Below is a small trained network, with its code and all its weights. Each question gives an input and a class and asks what happens when units are switched off, that is, made to give their printed mean instead of their output.

import numpy as np


def w(rows, s, z=0):
    codes = np.array(rows[::2]) - 128.0
    scale = np.full(codes.shape[1], s)
    scale[-1] = z or s
    return codes * scale


def f(y):
    return y / 2 * (1 + np.tanh(0.7978845608 * (y + 0.044715 * y**3)))


def log_softmax(a):
    a = a - a.max(-1, keepdims=True)
    return a - np.log(np.exp(a).sum(-1, keepdims=True))


def net(x, mask):
    res = np.array(x, float).reshape(1, 5) / 4 @ E
    y = f(res @ A[0][:, :-1].T + A[0][:, -1])
    res = res + np.where(mask, y, B[0][:, -1]) @ B[0][:, :-1]
    return log_softmax(res[-1] @ U[:, :-1].T + U[:, -1])


A, B = {}, {}
E = w([
[3,139,200,122,140,93],'x0',
[74,25,94,179,53,178],'x1',
[163,181,209,232,73,149],'x2',
[182,34,214,135,184,107],'x3',
[154,116,131,98,44,13],'x4',
],0.0066)
A[0] = w([
[151,200,151,104,184,104,69],'neuron 1',
[164,53,195,128,159,105,71],'neuron 2',
[102,90,77,56,166,121,110],'neuron 3',
[138,106,120,98,60,40,99],'neuron 4',
[115,84,66,58,168,116,105],'neuron 5',
[106,82,71,73,171,110,72],'neuron 6',
[147,200,151,103,178,106,92],'neuron 7',
[93,65,120,156,73,169,129],'neuron 8',
[100,62,110,157,71,168,117],'neuron 9',
[153,160,180,189,87,153,84],'neuron 10',
[100,66,109,157,92,150,49],'neuron 11',
[254,117,60,136,128,162,60],'neuron 12',
[38,127,175,130,151,100,36],'neuron 13',
[74,59,123,164,90,158,88],'neuron 14',
[148,162,179,193,92,144,72],'neuron 15',
[80,135,133,138,194,203,91],'neuron 16',
[150,167,187,181,85,150,90],'neuron 17',
[140,104,127,86,58,47,104],'neuron 18',
[168,54,184,132,160,113,94],'neuron 19',
[122,136,114,152,190,212,107],'neuron 20',
[35,134,187,122,141,98,77],'neuron 21',
[155,160,181,189,89,143,85],'neuron 22',
[102,134,123,133,190,195,22],'neuron 23',
[96,139,123,150,192,199,108],'neuron 24',
[251,98,88,140,124,153,90],'neuron 25',
[160,52,188,137,161,106,84],'neuron 26',
[85,205,63,121,68,137,117],'neuron 27',
[110,85,70,66,171,118,118],'neuron 28',
[161,160,166,205,97,138,88],'neuron 29',
[94,61,104,168,85,157,98],'neuron 30',
[147,203,149,104,181,106,116],'neuron 31',
[99,137,114,141,202,199,83],'neuron 32',
[158,129,113,110,66,58,90],'neuron 33',
[119,124,140,109,62,26,95],'neuron 34',
[55,160,187,126,158,95,93],'neuron 35',
[85,204,65,132,77,134,82],'neuron 36',
[190,192,128,107,173,111,113],'neuron 37',
[135,59,197,133,165,106,92],'neuron 38',
[72,212,72,123,73,135,72],'neuron 39',
[102,59,101,168,85,174,104],'neuron 40',
[32,132,204,125,141,105,65],'neuron 41',
[108,72,76,60,172,117,90],'neuron 42',
[154,187,160,92,165,115,3],'neuron 43',
[153,196,145,104,176,106,117],'neuron 44',
[96,61,108,159,83,158,75],'neuron 45',
],0.0088,0.0047)
B[0] = w([
[190,132,127,76,139,61,184],'neuron 1',
[157,213,81,140,194,186,200],'neuron 2',
[74,189,162,180,117,96,210],'neuron 3',
[206,126,209,158,105,175,205],'neuron 4',
[65,193,161,180,116,87,215],'neuron 5',
[81,224,150,180,109,86,187],'neuron 6',
[176,116,124,76,141,71,188],'neuron 7',
[165,118,130,79,153,67,234],'neuron 8',
[175,126,132,79,155,59,230],'neuron 9',
[61,203,157,168,129,70,205],'neuron 10',
[179,172,112,96,127,84,166],'neuron 11',
[42,70,17,107,1,157,230],'neuron 12',
[126,168,46,110,34,165,168],'neuron 13',
[180,132,102,70,131,74,212],'neuron 14',
[73,195,140,157,124,82,196],'neuron 15',
[183,120,172,140,84,154,201],'neuron 16',
[67,185,141,153,133,86,207],'neuron 17',
[183,127,199,149,109,167,206],'neuron 18',
[136,191,70,140,194,185,203],'neuron 19',
[191,101,197,148,64,155,205],'neuron 20',
[106,100,59,114,52,166,196],'neuron 21',
[68,192,143,163,132,88,202],'neuron 22',
[215,217,166,146,70,168,151],'neuron 23',
[193,114,192,139,87,153,201],'neuron 24',
[81,101,67,123,71,160,228],'neuron 25',
[157,221,62,143,213,187,202],'neuron 26',
[149,143,101,149,233,190,254],'neuron 27',
[68,192,166,174,120,90,213],'neuron 28',
[61,187,145,157,120,89,205],'neuron 29',
[186,140,127,75,150,60,214],'neuron 30',
[176,98,127,81,148,63,203],'neuron 31',
[189,142,192,151,87,161,191],'neuron 32',
[161,117,175,152,90,183,185],'neuron 33',
[195,113,181,153,89,196,205],'neuron 34',
[126,89,60,96,73,127,194],'neuron 35',
[152,173,84,147,224,186,225],'neuron 36',
[145,87,111,78,113,75,204],'neuron 37',
[134,180,49,142,180,192,201],'neuron 38',
[149,171,79,135,212,192,229],'neuron 39',
[171,123,132,79,135,68,225],'neuron 40',
[85,105,26,98,29,168,204],'neuron 41',
[72,209,155,167,120,91,206],'neuron 42',
[211,214,106,83,104,74,142],'neuron 43',
[157,103,131,90,140,83,196],'neuron 44',
[195,165,122,68,143,61,196],'neuron 45',
],0.0085,0.0042)
U = w([
[161,118,130,56,154,53,121],'0',
[53,168,166,186,130,82,108],'1',
[136,147,85,140,225,198,105],'2',
[91,97,62,104,46,154,139],'3',
[175,113,221,149,92,176,109],'4',
[65,3,168,133,203,127,254],'5',
],0.016,0.0097)

Each question gives the input, the list of numbers given to net, and the class t.
The units are the neurons (one row each of A and B). Each row of codes is followed by its name. A weight is (code - 128) times the scale printed after its matrix; where a second scale follows, it is the last column's (A, B and U).
mask holds one flag per neuron, in row order. A switched-off neuron (its flag False) gives its mean, the last column of its row in B, instead of its output. The means were averaged over made-up inputs and are rounded, as every weight is.
A unit's drop is (log p(t) with every unit on - log p(t) with that unit switched off) / (log p(t) with every unit on - log p(t) with every unit switched off).
The circuit of an input: a set's keep is (log p(t) with only the set's units on - log p(t) with every unit switched off) / (log p(t) with every unit on - log p(t) with every unit switched off). Starting from the 12 units with the biggest drops (on a tie, the unit counted first), units are removed one at a time, each time the one whose removal leaves the highest keep (on an exact tie, the one counted first), for as long as the keep stays at least 0.8.
circuit, biggest first: the units of the circuit, biggest drop first
top k neurons: the k neurons with the biggest drops, biggest first
drop of u: that unit's drop, to one decimal
input [6,-2,-1,-5,1], class 3: circuit, biggest first : [neuron 41; neuron 21]
input [6,-7,-6,1,8], class 4: circuit, biggest first : [neuron 34; neuron 4]
input [7,6,5,-5,2], class 3: circuit, biggest first : [neuron 41]
input [-1,2,7,-6,8], class 4: top 3 neurons : [neuron 34; neuron 4; neuron 33]
input [5,0,-2,-5,3], class 2: top 2 neurons : [neuron 27; neuron 39]
input [8,-7,5,-2,1], class 3: top 2 neurons : [neuron 41; neuron 21]
input [-6,1,5,1,-2], class 3: top 2 neurons : [neuron 12; neuron 25]
input [8,6,-6,7,7], class 3: top 4 neurons : [neuron 41; neuron 21; neuron 13; neuron 27]
input [6,5,-5,-8,-4], class 2: top 3 neurons : [neuron 27; neuron 39; neuron 36]
input [7,6,3,-4,-2], class 3: top 3 neurons : [neuron 41; neuron 21; neuron 13]
input [0,6,-4,-6,-6], class 0: drop of neuron 9 : 0.2
input [-8,-4,-6,-5,-2], class 3: drop of neuron 12 : 0.8
input [5,-1,-5,-2,4], class 1: top 2 neurons : [neuron 12; neuron 3]
input [-2,3,-5,-6,1], class 2: circuit, biggest first : [neuron 27]
input [-2,-7,7,8,-1], class 2: drop of neuron 19 : 0.9
input [4,-2,7,-8,4], class 2: top 3 neurons : [neuron 39; neuron 27; neuron 36]
